Below are the code and all the weights of a small trained network. Each question names an input and a class and asks about switching units off, where a switched-off unit gives its printed mean instead of its output.

import numpy as np


def w(rows, s, z=0):
    codes = np.array(rows[::2]) - 128.0
    scale = np.full(codes.shape[1], s)
    scale[-1] = z or s
    return codes * scale


def f(y):
    return y / 2 * (1 + np.tanh(0.7978845608 * (y + 0.044715 * y**3)))


def log_softmax(a):
    a = a - a.max(-1, keepdims=True)
    return a - np.log(np.exp(a).sum(-1, keepdims=True))


def net(x, mask):
    res = np.array(x, float).reshape(1, 8) / 4 @ E
    y = f(res @ A[0][:, :-1].T + A[0][:, -1])
    res = res + np.where(mask, y, B[0][:, -1]) @ B[0][:, :-1]
    return log_softmax(res[-1] @ U[:, :-1].T + U[:, -1])


A, B = {}, {}
E = w([
[120,142,141,141,137,136,117,109,147,101,112],'x0',
[252,161,40,56,72,186,121,84,166,120,106],'x1',
[83,192,201,94,1,164,152,136,86,78,242],'x2',
[146,129,132,141,134,137,122,149,122,144,145],'x3',
[143,170,152,77,98,28,5,157,150,134,125],'x4',
[194,32,215,71,144,132,91,59,1,102,128],'x5',
[122,137,136,148,116,132,122,114,123,131,109],'x6',
[108,119,93,108,107,114,139,126,91,135,118],'x7',
],0.011)
A[0] = w([
[120,70,95,147,111,116,91,93,114,124,169,42],'n1',
[214,182,90,93,66,128,56,125,138,114,102,71],'n2',
[142,111,88,89,100,167,132,119,148,117,117,2],'n3',
[146,149,152,121,89,38,27,105,139,134,117,86],'n4',
[170,99,92,123,157,147,114,88,168,186,70,102],'n5',
[139,89,87,137,170,69,96,102,141,178,82,135],'n6',
[109,151,122,110,85,71,78,154,182,164,118,99],'n7',
[210,120,99,93,98,190,153,98,174,161,105,58],'n8',
[134,84,75,123,208,87,131,116,154,170,84,130],'n9',
[144,117,126,170,139,128,90,118,139,126,126,69],'n10',
[119,76,87,145,123,131,118,139,123,133,100,68],'n11',
[123,161,134,113,171,141,121,105,127,110,138,68],'n12',
[105,178,82,164,99,116,176,177,209,155,112,109],'n13',
[104,156,173,109,33,145,132,134,103,74,222,148],'n14',
[105,105,149,122,165,197,209,114,142,163,86,60],'n15',
[176,98,162,114,153,95,114,105,72,99,140,95],'n16',
[133,174,148,105,126,92,60,116,127,159,111,76],'n17',
[124,124,98,135,102,107,129,117,106,143,144,97],'n18',
[124,152,141,103,75,165,118,116,135,118,177,131],'n19',
[20,89,196,165,176,54,119,177,110,137,146,44],'n20',
[131,170,137,77,151,51,6,182,104,138,111,64],'n21',
[87,143,40,182,104,134,111,169,153,136,168,88],'n22',
[74,193,91,126,135,131,134,147,184,173,122,93],'n23',
[123,169,160,139,92,154,154,124,109,153,167,108],'n24',
[163,76,108,143,214,111,93,145,132,150,69,144],'n25',
[115,110,91,161,143,192,220,98,107,120,117,92],'n26',
[183,72,194,107,142,144,94,53,61,133,113,108],'n27',
[147,93,106,190,143,231,245,103,106,107,144,89],'n28',
[111,86,152,143,178,95,140,160,132,174,71,94],'n29',
],0.011,0.0047)
B[0] = w([
[131,103,133,111,114,123,138,110,137,120,126,133],'n1',
[152,135,87,154,154,150,170,55,97,162,156,202],'n2',
[146,131,101,121,154,153,144,101,118,121,142,155],'n3',
[144,151,166,50,161,104,139,162,131,171,183,209],'n4',
[119,180,110,174,74,153,89,120,154,141,136,199],'n5',
[65,142,106,146,131,162,106,154,148,107,137,208],'n6',
[144,127,180,62,156,98,125,146,119,150,124,191],'n7',
[137,164,51,179,149,161,178,66,59,124,122,202],'n8',
[69,149,165,172,91,154,117,133,162,99,140,220],'n9',
[128,144,131,134,129,142,122,135,117,132,123,138],'n10',
[114,128,129,150,146,137,109,133,140,122,129,147],'n11',
[117,132,146,120,124,128,154,113,136,122,110,125],'n12',
[162,39,121,139,103,104,159,168,104,62,64,235],'n13',
[62,169,129,190,75,167,61,148,168,107,135,254],'n14',
[138,154,197,45,162,99,153,152,157,175,142,181],'n15',
[152,87,126,161,87,102,171,158,125,77,84,188],'n16',
[135,147,154,71,130,120,144,138,127,177,138,174],'n17',
[119,124,131,130,144,133,125,126,122,115,145,130],'n18',
[99,147,108,175,123,148,72,119,152,123,125,191],'n19',
[199,137,30,182,149,179,168,5,40,138,170,240],'n20',
[124,141,190,48,168,109,162,156,132,197,144,223],'n21',
[171,108,144,152,115,103,137,125,145,108,73,201],'n22',
[172,83,142,143,116,104,135,168,107,68,89,208],'n23',
[112,148,121,144,97,170,94,129,152,136,131,179],'n24',
[85,172,122,169,64,140,86,142,149,102,140,222],'n25',
[123,135,156,77,177,102,116,157,106,190,162,203],'n26',
[174,24,148,147,114,92,147,173,169,73,37,224],'n27',
[110,148,162,43,190,73,135,155,131,170,182,233],'n28',
[120,168,79,152,131,177,94,104,134,126,111,190],'n29',
],0.011,0.018)
U = w([
[34,167,136,149,58,139,63,148,157,113,121,247],'0',
[180,12,146,129,101,83,149,187,133,78,50,58],'1',
[113,144,174,68,184,78,140,167,132,193,145,114],'2',
[163,142,83,149,146,146,165,6,72,141,132,102],'3',
],0.012,0.0011)

Each question gives the input, the list of numbers given to net, and the class t.
The units are the neurons (one row each of A and B). Each row of codes is followed by its name. A weight is (code - 128) times the scale printed after its matrix; where a second scale follows, it is the last column's (A, B and U).
mask holds one flag per neuron, in row order. A switched-off neuron (its flag False) gives its mean, the last column of its row in B, instead of its output. The means were averaged over made-up inputs and are rounded, as every weight is.
A unit's drop is (log p(t) with every unit on - log p(t) with that unit switched off) / (log p(t) with every unit on - log p(t) with every unit switched off).
The circuit of an input: a set's keep is (log p(t) with only the set's units on - log p(t) with every unit switched off) / (log p(t) with every unit on - log p(t) with every unit switched off). Starting from the 12 units with the biggest drops (on a tie, the unit counted first), units are removed one at a time, each time the one whose removal leaves the highest keep (on an exact tie, the one counted first), for as long as the keep stays at least 0.8.
circuit, biggest first: the units of the circuit, biggest drop first
most important unit: the unit with the biggest drop
k most important neurons: the k neurons with the biggest drops, biggest first
drop of u: that unit's drop, to one decimal
input [3,-7,-6,-4,4,-5,-2,-6], class 3: circuit, biggest first => n20
input [1,7,2,-2,7,4,-1,-6], class 2: 2 most important neurons => n20; n4
input [-2,-2,6,7,8,-7,1,-8], class 2: 4 most important neurons => n21; n4; n27; n7
input [8,5,6,-1,-6,-7,-8,0], class 1: 4 most important neurons => n13; n23; n22; n25
input [2,-7,-6,5,2,-3,7,0], class 3: 2 most important neurons => n20; n14
input [-2,1,-8,4,8,1,4,-4], class 0: 2 most important neurons => n25; n9
input [-7,-7,-4,-2,3,-7,-4,8], class 1: 3 most important neurons => n13; n23; n22
input [3,-3,1,-3,-4,-4,-5,3], class 1: 2 most important neurons => n13; n21
input [3,6,-6,-6,6,4,-3,4], class 0: 4 most important neurons => n20; n25; n5; n6
input [-2,4,8,6,-8,0,-5,1], class 0: 2 most important neurons => n14; n19
input [3,-8,-2,2,-3,-7,1,-1], class 3: 4 most important neurons => n20; n27; n29; n16
input [4,-5,-4,-7,5,-2,2,1], class 2: 3 most important neurons => n21; n14; n4
input [-7,-8,-7,-4,-7,-5,-2,-3], class 3: 2 most important neurons => n20; n14
input [4,3,5,2,2,6,-2,0], class 1: most important unit => n27
input [-8,3,4,-6,5,5,-8,0], class 1: 4 most important neurons => n27; n16; n28; n26
input [3,3,-4,3,5,-4,6,-8], class 2: 2 most important neurons => n14; n27
input [-7,7,5,7,2,-2,6,1], class 3: 2 most important neurons => n2; n8
input [-1,-6,-7,-1,-6,-4,-8,6], class 0: drop of n12 => 0.0
input [2,0,-2,-2,3,0,5,-7], class 2: drop of n14 => 1.1
input [4,3,1,7,6,5,-1,3], class 2: drop of n21 => 2.0
input [7,7,7,-8,0,8,6,6], class 1: drop of n16 => 0.8
input [6,-1,3,-2,-7,-6,7,-3], class 2: most important unit => n28
